In the rows, zero is written as 128.
Facts:
leflum: η k; γ skodor; Φ 217
flila: η f; γ skestu; Φ 739
pedrum: η g; γ figril; Φ 217
skiri: γ graklor
bage: η e; γ zaflan; Φ 217
troda: η g; γ skeva; Φ 283
gezol: η e; γ lukla; Φ 283
giflum: σ begrem; Φ 283
begrem: η a; γ vugru; Φ 739
dipidi: η d; γ fuga; Φ 217
skodren: η e; γ kledru; Φ 283
stidu: σ skurus braples; γ bripar
rodrok: γ bamel; Φ 217
plege: σ rodrok midritom; γ tudror
lukluvun: σ vupogo flizak leflum; η j; Φ 739
zapler: σ nukur; η e; γ brido; Φ 283
drufople: η e; γ perin; Φ 739
kleskem: σ gezol; η c; γ begrem; Φ 283
neklum: σ vosel gober librak sodrinul
skatrures: σ troda; η l; γ nukur; Φ 739
fuga: γ flila
lunil: η d; Φ 739
kladil: σ grotik lukla; η a; γ troda; Φ 739
trulosko: η c; Φ 217
benudal: Φ 739
tudror: σ skurus midritom; Φ 739
ligrim: η h; Φ 739
zakizi: η d; γ plitrim; Φ 217
deplus: σ grotik skegi plakam gober; η g; Φ 739
librak: η a; Φ 739
golom: γ plerir
drustil: σ kebru; η c; γ pliflos; Φ 283
bapavur: σ flisik zakizi briskuflen buklades; η k; γ druvadrol; Φ 283
plitrim: γ tebokol; Φ 739
laske: σ midritom skiras buklades; η i; γ librak; Φ 217
pudun: σ benudal tebokol; γ stuzim; Φ 283
distak: η d; Φ 217
dokonel: σ zaflan skodren tebokol librak; η d; Φ 739
broken: γ bage
flisik: η e; Φ 217
drudror: γ dregun; Φ 217
todril: σ skodor; η m; γ skove; Φ 739
selu: η k; γ fakugro; Φ 739
dibrel: γ kigi
zisuri: σ baske
pluru: η l; γ rizedri; Φ 217
bregru: η e; γ grise; Φ 217
bufli: γ bosegru; Φ 217
tadim: η l; Φ 283
baretu: η b; γ stulo; Φ 739
fakugro: γ zibak
kebru: η i; γ skastuzul; Φ 739
flepu: σ kledru skatrim; γ skasku; Φ 217
pliflos: η m; γ paflak; Φ 217
plerir: σ flisik
brobrizal: Φ 739
nogras: σ skasku
gete: σ gezol dipidi drufople; η h; Φ 739
brido: σ flufasko; Φ 739
lakletuk: σ briskuflen selu
dodrel: σ lukla sakom; η f; Φ 739
flizak: η d; Φ 739
bradra: η d; Φ 739
gober: Φ 217
bosegru: σ golom flizak vena bribusu; η l; γ trulosko; Φ 283
buklades: η c; γ dokonel; Φ 217
zaflan: γ mesu
pletam: η k; γ brobrizal; Φ 739
vena: γ pluze
skegi: γ baske
sakom: γ drufople
braples: η d; γ brizim; Φ 283
figril: σ flavodre lukla; η a; γ briplar; Φ 739
ninun: σ tebokol; γ flepu
vosel: Φ 283
rizedri: σ plakam zesken skasku begrem; η a; γ grigi; Φ 283
skodor: η i; γ drustil; Φ 739
zutraskul: σ tadim botrol stete troda fuga brenim; η l; γ gezol; Φ 217
vugru: σ troda; η d; Φ 283
tadrolas: σ plakam; η b; Φ 217
plodol: σ bapal litristi; η a; γ bradra; Φ 739
zabuk: γ vupogo
dalol: σ gezol dipidi librak lunil; η m; γ gifor; Φ 739
perin: η a; γ vifem; Φ 217
bribusu: γ gete; Φ 217
skastuzul: σ zakizi bapal; η e; Φ 217
noklan: σ trulosko; γ vena
mesu: γ zesken
paflak: σ pliflos gober; η g; Φ 217
nirum: σ tadim skiras skove; γ zapler
flufasko: η f; γ pedrum; Φ 283
skurus: Φ 739
baske: Φ 739
brenim: γ bivi; Φ 739
kledru: η d; γ dalol; Φ 217
briplar: η e; Φ 739
grise: γ bapun; Φ 283
flebri: σ braples; η f; γ pletam; Φ 283
skasku: η i; γ ridrarek; Φ 283
danir: γ broken
vifem: σ graklor sodrinul
zesken: γ zabuk
stuzim: σ braples; η b; γ ligrim; Φ 283
bobitrem: η f; Φ 739
plakam: η f; γ distak; Φ 283
dutretrer: η f; γ zosa; Φ 739
skiras: γ groplus
tebokol: η a; Φ 283
pluze: σ bribusu pluru; η j; Φ 283
skeva: η e; γ skupe; Φ 217
druvadrol: σ fuga; Φ 283
brizim: σ netre briskuflen bobitrem; η c; γ golom; Φ 217
briskuflen: η d; Φ 217
zibak: η b; Φ 217
bivi: σ zesken flufasko; η k; γ skegi; Φ 217
breguk: σ graklor skodren sakom
bamel: η j; γ kebru; Φ 739
stulo: η i; γ litristi; Φ 217
klamus: σ dutretrer bradra; γ geter
gifor: σ rodrok netre kledru sodrinul; η i; γ skurus; Φ 217
lusken: σ dagroza distak baske
dregun: η e; γ selu; Φ 217
flurok: σ drufople; η e; Φ 217
sodrinul: η a; γ setrar; Φ 217
grigi: σ flavodre brobrizal; η c; γ tadrolas; Φ 217
dileba: σ selu
zosa: σ plakam
kigi: γ skiri
setrar: σ korir skasku kigi; η c; γ flizak; Φ 217
nukur: γ flurok; Φ 283
korir: η k; γ plakam; Φ 283
kefis: Φ 283
fetrabrul: σ kigi; η k; Φ 739
midritom: η f; γ fetrabrul; Φ 217
tevibis: γ dibrel
vutrur: γ botrol
klasko: σ lunil; η g; γ nesul; Φ 217
bapun: γ vutrur
bapal: η l; γ klasko; Φ 283
botrol: η c; γ vosel; Φ 739
skugi: σ kigi; γ nirum; Φ 283
geter: σ skodren; η c; γ stidu; Φ 739
lukla: η b; Φ 739
nesul: σ skodor baretu pluru pletam; η c; Φ 283
litristi: η h; γ zakizi; Φ 217
graklor: γ plege
groplus: σ kefis; γ noklan
klaplam: σ skatrim bamel; γ dutretrer
bonukol: σ kledru lukla; η k; Φ 283
skupe: η b; γ bobitrem; Φ 283

Known rows:
pudun: [154 169 165  72  88 161 121 101 114  76  99 142 109 153 153 138 152 161
 130 105 126 171 178 119 177 187 150 126 114 156 114]
lakletuk: [148 116 170  45 101 141 108  82 114  95 131 124 133 114 141 147 121 148
  67  93  91 180 139 117 165 175 156 114  97 152 141]
brido: [152 121 165  52 106  98 108 116 139 127 118 130  90 115 139 139 148 119
  77  73  99 162  81 109 152 133 155 101 116 147 125]
todril: [198 156 154 114 116 136 132 108 117  97  74 139  87 152 153 126 158 135
 106 106 125 178 179 133 148 203 164 110 129 161 156]
ninun: [167 140 161  69  98 172 121  89 112  89 112 115 101 134 161 158 129 154
 124 109 113 165 174 115 161 193 138 113 106 163 140]
vugru: [141 120 167  43 105  93 114 129 150  99 153 183 128 123 125 128 127 121
  52  82  92 168 121 137 182 155 192  87 117 165 125]
dokonel: [163 100 159  58 132  97 104 141 146 105 157 110  69 133 138 124 139 102
 109  80 111 178 135 131 189 132 213 100 114 163 126]
zibak: [141 106 141  67 124  88 125 137 143  96 141 137 111 100 124 140 128 152
  89  79  88 159  98 114 180 135 148  94 127 165 129]
flizak: [169  89 160  61 109  64 125 142 147 110 107 157  96 121 130 121 126 113
  71  87 107 152 106 141 160 162 169 100 135 177 114]
skiri: [163 125 167  53  92 138 114 101 124 103 122 128 118 111 150 154 121 146
  86  87  98 153 122 118 155 168 132 100 115 156 126]
midritom: [163 149 130 139 116 126 139 113 106  73 130 122 171 143 126 135 138 174
  97 125 133 178 212 124 169 183 116 110 122 163 151]
pedrum: [168 151 142  91 134 125 123 118 131  79 122 130 121 121 125 124 136 143
  95  99 115 159 169 116 160 165 150 102 124 178 148]
fakugro: [159 116 164  36  89 123 110 107 130 115 129 129 113 113 144 155 119 137
  78  84  95 148 103 124 153 161 142  98 115 159 126]
selu: [153 125 165  84  97 109 127 120 112 117 109 126 143 142 139 140 136 141
  87 103 132 169 133 128 147 165 138 126 121 158 134]
ridrarek: [148 100 168  23 102  98 104 108 134 116 133 125 107  97 145 155 115 136
  75  77  78 137  91 125 156 146 144  87 114 159 113]
graklor: [147 110 166  32  88 116 102 106 124  99 138 100 120 116 143 143 115 153
 105  93 124 135 123 116 160 150 131  98 111 163 103]
golom: [166 108 164  40  81 115 122 104 132 106 101 143 104 106 152 148 117 143
  80  85  88 134 105 130 153 176 137  94 129 169 119]
bribusu: [164 150 146 104  99 133 137 107 117  78  65 152 111 120 139 140 138 173
 114 114 113 144 151 115 143 197 110 132 136 175 140]

Rows:
No name comes twice in this set of rows, the named rows included.
[137 131 158  86 126 113 113 101 126  80 120 122 155 108 110 118 130 146
  60 113 119 157 165 131 142 155 135 126 117 175 140] : flisik
[184 163 157 104 130 156 115 119 118  74 112 113  96 160 152 126 162 133
 110 111 136 187 190  97 163 186 161 118 108 154 138] : kladil
[165 168 137 119  94 144 137 111 132  79 112 147 162 157 157 117 172 144
 106 131 133 171 184 123 166 172 104  90 120 163 117] : flufasko
[156 143 167  60  97 150 113  90 111 102 124 139 131 129 137 159 113 147
  64  90  81 186 143 119 161 188 152 105 103 151 158] : nirum
[166 157 163 108  90 132 132  98 100  95  71 154 136 148 145 142 140 156
  85 117 129 181 151 110 139 210 131 142 115 153 144] : brenim
[160  94 146  73  96  66 117 133 125 116 148 113 135 136 129 129 139 137
  80  90 121 176 133 144 178 136 164  82 123 148 125] : bobitrem
[150 158 161 104  95 139 133 116 125  58 115 166 156 150 134 119 132 147
  84 125 128 172 193 130 160 200 139 129 116 178 126] : braples
[162 134 150  75 124 107 114 128 132  82 122 129 111 104 120 123 131 139
  73  91 103 154 145 117 158 154 157 104 127 172 130] : perin
[184 135 147 120  96 121 147 123 120  91  80 157 105 153 153 146 148 153
 116 110 123 185 149 122 169 208 131 132 124 162 138] : baretu
[147 115 174  36 103  83 110 115 119 125 132 128  99 126 126 154 129 135
  69  65 105 175 101 123 169 148 187 116 112 150 131] : tudror
[170 120 155  83  98  96 132 112 120 118  83 147  93 136 143 139 143 139
 107 100 108 161 129 136 151 176 137 116 134 166 133] : pletam
[140 183 159 102 100 158 140 104 128  89  95 156 150 141 156 133 163 144
 107 128 115 169 164 113 153 172 100 107 115 158 122] : korir
[146 111 168  60  90 123 116  86 120  98 116 140 156 110 135 152 119 159
  65  98 100 163 129 120 146 175 121 119 106 158 134] : stete
[188 155 147 127 107 124 139 105 103 108 106 129 135 160 150 147 164 149
  94 110 120 206 183 125 174 203 139  99 125 141 160] : skatrures
[154 130 164  63  80 129 126  96 113  97 104 147 149 117 135 158 114 157
  62 101 110 152 128 119 142 189 113 110 110 162 140] : fuga

Now the same nodes, written a new way:
Known rows:
perin: [176 150 154 159 124 147 162 115 178 175  54 111 140 100 144 128  78 141
 161 109 133 139 111 127 125 139 112 124 116 107]
nesul: [173 151 158 164 110 157 184 114 164 150  90 131 157 101 142 107  85 127
 155 101 150 149  99 122 112 138 109 134 125  93]
buklades: [196 195 144 156 116 126 104  97 148 147  89 124 119  85 152 120  82 162
 154 108 156 136 117 106 115 122 110 134 142 126]
zakizi: [186 151 165 164 131 141 170 111 168 186  74 117 148  79 169 123  72 115
 157 125 125 131 128 147 117 148  98 115 100  95]
vugru: [184 145 175 166 120 156 192 111 162 161  94 122 158  89 134 106  98 125
 156 114 144 143 102 113 109 138 108 142 114  90]
dipidi: [202 193 162 159 130 125 116  95 150 155  89 117 113  76 145 121  86 157
 156 126 145 128 121 100 107 121 108 143 137 125]
flufasko: [203 189 155 151 132 119 129  91 152 155  82 123 110  76 128 125  98 147
 159 130 146 114 114  84 102 115 109 141 147 115]
flebri: [173 165 140 132 113 127 135 113 103 132 130 106 145  55 121 100 113 172
 144 142 152 108 127  78 106 115 120 157 139  80]
troda: [208 164 147 169 129 142 157  88 160 138  80 107 143  82 133 101  91 145
 146 114 121 146 101 119 105 110  92 136 144 131]
ligrim: [176 142 156 180 126 144 159 116 172 179  70 109 162  94 154 113  71 124
 167  90 114 120 107 122 115 127 120 122 130 129]
skasku: [176 151 160 167 136 133 195 115 178 185  62 110 136  85 136 146  99 124
 162 119 121 114 111 104 111 120 120 134 130 101]
lukluvun: [201 160 182 172 125 140 149 115 156 164 100 121 147 101 157 106 102 131
 160 127 145 150 125 106 113 116  95 150 125  72]
bamel: [213 158 169 182 133 143 133 106 161 159  66 105 134 102 148 116 100 147
 154 136 117 165 119 110 122  94  93 148 142  97]
bosegru: [189 152 152 166 135 147 165 100 184 154 103 108 151  96 137  88 114 148
 156 119 136 128  97 104  93 108 121 160 141 116]
tevibis: [202 195 148 163 122 120 110 111 151 158  84 109 107  86 136 119  88 148
 157 125 143 122 124  86 100 125 105 140 144 112]
stete: [194 170 147 164 125 136 146 117 166 171  69 105 125  93 144 119  87 129
 159 126 127 129 122 117 105 130  98 130 126 102]
kefis: [195 160 151 158 127 135 155 102 167 168  72 121 130  86 145 118  92 127
 161 133 129 138 114 110 111 115 100 130 132 105]
noklan: [175 150 171 165 123 152 182 130 165 166  84 110 146 105 138 112  95 125
 157 109 141 138 111 117 101 147 107 150 114  88]

Rows:
No name comes twice in this set of rows, the named rows included.
[199 186 155 186 141 108 194  88 189 153  68 114 115 102 141 149 116 144
 137 110 128 134 111 114 103  91 112 152 161  99] : plakam
[190 185 145 159 136 121 111 102 163 171  94 107 116  78 149 119  89 160
 166 117 143 109 114  94 103 118 127 145 137 133] : pluru
[191 168 168 163 125 133 177  99 173 158  98 126 137  94 147 113 105 126
 153 117 151 129 115 111 101 122 111 151 130  83] : giflum
[163 180 178 164 132 113 217 103 192 165  80 135 141 110 172 152 105 118
 141  87 159 121 133 149 105 139 113 138 111  50] : tadrolas
[165 139 130 134 117 154 165 113 125 123 103 103 160  84 115  95 123 175
 133 140 139 136 119 108 111 100 112 152 131  73] : stuzim
[183 187 150 178 131 119 195  91 194 131  89 124 132 119 143 129 122 151
 134  92 149 134 102 113  97  95 127 163 157  84] : rizedri
[195 167 169 174 136 143 157  93 161 137 105  98 150  91 141  94 101 162
 134 103 141 149 104 124 104 120  98 156 123 121] : klasko
[198 183 140 154 125 121 116  96 163 164  94 120 120  76 142 112  92 145
 171 121 144 106 109  81  99 114 124 143 150 134] : bapal
[177 146 151 174 128 144 166 117 178 181  79 104 155  85 158 120  71 139
 161  97 118 128  99 129 119 137 126 125 122 136] : litristi
[192 190 186 190 130 119 184  92 167 147 101 121 150 100 162 116 105 125
 145  71 145 128 115 128  97 120 101 148 140  99] : deplus
[200 147 161 154 121 141 184  99 176 175 111 136 160  85 187  96  95  88
 157 142 139 144 135 141 105 134  83 131 106  45] : pluze

Now the same nodes, written a new way:
Known rows:
plitrim: [121  88 121 141 136 144 111 130 162 157 150 156 108  92 131 121 101 125
 156 127 122 137 107 124 120 145 129 129 150 129 138 156 129 153 102 135
  91 151 139 167 104 149 133 143 125 118 136 120 142 106]
zakizi: [117 119 134 135 116 147  97 133 114 129 140 132 126 100 126 128 124 147
 126 117 118 127 137 125 145 148 119 140 136 121 131 126 136 112 117 117
 107 133 137 142 123 135 155 112 147 156 134 116  98 109]
bapavur: [134 164 120  90 135 140 176 134  86 116  81  75 146 213 109 135 180 142
  89 142 136 130 194 131 137 120 135 116 103 152 113  79 138  69 151 114
 170  74  94  86 151  90 119 123 117 150 101 141  92 172]
drustil: [121 139 147 100 129 165 135 129 101 134 117  79 143 175 100 148 159 135
 104 112 150 127 149 136 129 124 128 133  89 135 118 131 107 102 150 138
 139 103 118  83 141 107 125 111  85 142 119 108 147 164]
lukla: [ 83 131 149 136 128 145 153 128  86 206 164 132  48  38 115 124  95 126
 170 181 131 158 116 151 109 126 139 178 131 126  85 149 117 167 117 151
  64 148 115 136  53 139 137 178 126 136 153  54 124 134]
neklum: [137 160 135 110 150  93 155 143 147 137 124 119  99 118 129 129 143 104
 131 151 157 129 101 134 122  87 127 129 113 127 136 128 120 145 129 137
 146 126 120 105 121 124 117 138 113 121 132 122 142 162]
dregun: [153 118 131 142  94 167 116 115  89  86  96 125 198 153 120 117 116 169
  87  94  79 114 156 133 141 163 125 118 137 101  95 111 112  96 153 130
 136 121 127 106 171 119 136  97 151 135 116 139 128  99]
skiras: [127 149  88 140 123  93 169 115 114  91 106 156 150 133 139 107 140 113
 110 166  92 156 144 122 123 124 137  83 143 133 114  84 165 128 130 111
 180 119 107 134 146 149  98 144 159  79 148 157 101 122]
klaplam: [149 175 122 122 154  73 197 140 136 110  98 131 138 160 137 105 152 104
  96 173 136 125 146 125 131  78 140 109 140 135 126  84 142 120 147 118
 186 109 102 100 152 126 103 148 128 114 125 165 113 175]
ridrarek: [102 104 136 132 133 137 103 108 126 153 176 144 102  63 135 150 122 117
 177 119 148 156  83 129 118 135 126 131 103 120 139 185 134 173 101 144
  99 156 134 139  95 146 138 127 135 104 160  88 163 108]
pluru: [135 142 100 141 113 111 134 135  91 100  95 137 147 141 142 105 129 138
 107 162 107 133 160 126 155 148 140 104 160 150 112  59 156  96 126 103
 153 100  98 166 145 127 130 137 179 141 123 163  58 109]
skeva: [126 127 144 135  96 173 126  97  72 113 117 120 196 130 128 145 139 163
 120  90  88 145 127 137 136 145 121 148  98  98 108 133 106 111 144 117
 122 122 130  79 154 121 139  97 132 126 139 107 142  99]
skupe: [ 98 113 121 126 116 128  96 126 135 148 171 144  78  86 121 130 111 115
 150 147 148 137 138 124 124 161 123 123 128 151 142 144 159 139 107 140
 102 155 148 171  81 151 150 130 149 135 134 113  95 114]
ligrim: [106 112 143 134 128 180 108 100 122 168 164 131 112  98 123 150 124 140
 183 106 108 163 104 133 122 146 125 158  97 110 123 186 112 147 107 133
  81 146 147 126 107 128 152 137 124 118 146  70 154  99]
perin: [126 100 139 137 115 136  99 129 116 133 136 136 147  89 136 132 104 135
 133 105 127 123 109 124 133 148 122 125 144 112 122 136 124 132 131 131
 113 138 131 147 126 131 132 111 135 134 131 129 146  97]
danir: [154 139  82 150 126  87 152 134 134  84 105 154 146 131 145 101 116 119
  94 162  93 132 148 124 135 138 132  86 164 134 126  76 168 121 138 122
 169 122 113 160 143 143 110 139 165 101 130 173  94 111]
zutraskul: [150 166 128 112 145  91 150 154 130 113  94 117 130 163 132 110 149 123
  91 163 150  96 165 127 146  87 143 127 152 159 129  59 147  92 135 107
 160 100  98 140 149 119 121 129 144 170 106 175  76 161]
golom: [111 111 117 135 126 120 133 107 126 140 150 145 119  85 142 135 131 109
 155 136 126 163 107 127 119 130 121 121 115 128 133 144 144 151 110 134
 122 149 128 132 106 150 126 135 138  91 154 106 139 115]

Rows:
No name comes twice in this set of rows, the named rows included.
[110 161 151  93 127 165 166 155  61 176 111  56 108 145  83 138 138 139
  94 167 152 127 167 171 129 126 134 164 103 130  79 107  99 102 164 156
 119  99 101  74  96  90 127 130  85 161 114  91 121 181] : bonukol
[104 102 155 122 106 193  90 110  61 160 151  98 147  97 125 161 133 166
 175  86 128 150 103 134 139 159 123 160  77 112 115 174  95 126 115 126
  71 120 130 115 117 115 155  88 126 140 147  71 160  97] : trulosko
[114 100 135 122 113 203 112 102  89 148 140 104 145 135 116 146 130 158
 163  89  99 163 125 129 132 177 128 147  95 114 113 171  93 122 122 131
  92 111 127 109 124 112 147 126 115 121 132  87 153 110] : botrol
[140 125 162 125 153 135 146 167 140 175 113  96 102 110 103 118  93 131
  95 138 142  88 121 154 109 105 128 160 155 103  94 133  81 147 157 162
 104 133 113 114 106 120 114 155  82 149 114 119 168 158] : figril
[160 136 116 148  91 152 122 116  81  66  77 128 214 165 129 113 116 167
  72  95  64 115 168 134 141 160 126 127 145 100 104  83 117  91 162 112
 161 112 121 109 177 119 125  97 153 131 112 158 116 104] : bregru
[130 108 151 108 119 173  97 140 136 132 130  88 151 168  94 140 129 147
  90  81 144  89 145 136 127 125 118 154 110 108 128 152  85 105 151 160
 113 131 150  79 135 110 138  94  77 162 101 109 167 141] : zapler
[143 169 148 101 128 141 133 136  91 120 100  80 144 194 116 153 169 149
 130 119 141 125 128 139 153 108 137 144  85 150 122 100 107  89 138 105
 132  74 111  96 146  96 148 117 110 155 109 129 102 153] : bivi
[133 145  88 139 130 104 158 127 132  99 104 169 111 145 138  95 128 122
 115 182  91 134 175 120 144 149 140 103 166 159 117  72 167 111 115 101
 156 114 113 174 131 146 126 162 176 125 125 158  55 117] : baretu
[110 113 103 119 116 135 115 128 111 134 137 129 104 122 131 128 117 132
 126 147 133 142 157 124 135 169 130 113 135 150 129 116 154 116 113 129
 121 130 127 168 103 142 139 120 149 135 122 127  94 110] : tadim
[143 111 112 143  95 181 118 113 116 101 102 127 180 165 113 119 125 168
  89  84  65 122 158 129 128 169 129 139 143  97 105 122  97 103 145 128
 124 120 133 111 156 121 127 121 123 130 110 131 139 111] : drufople
[135 152 161 107 135 138 144 136  80 126  98  83 163 167 111 140 164 153
 114 110 138 116 137 140 142 106 132 142 100 126 108 106 100  89 152 119
 143  90  97  77 160  89 125 109 107 159 115 129 134 166] : brizim
[133 126 120 152 115 102 117 135 133 122 132 154 127 101 142 118 101 119
 131 138 135 118  97 132 124 142 118 122 149 131 136 115 140 143 124 123
 128 134 137 168 128 138 144 131 149 131 139 142 113  97] : gober
[124 138 132 103 149 122 123 146 148 145 133  99  90 153 115 131 130 125
 118 141 179 111 148 130 136 121 125 131 122 156 143 117 135 107 122 137
 125 126 123 146 103 120 129 125 106 166 108 140 100 165] : bosegru

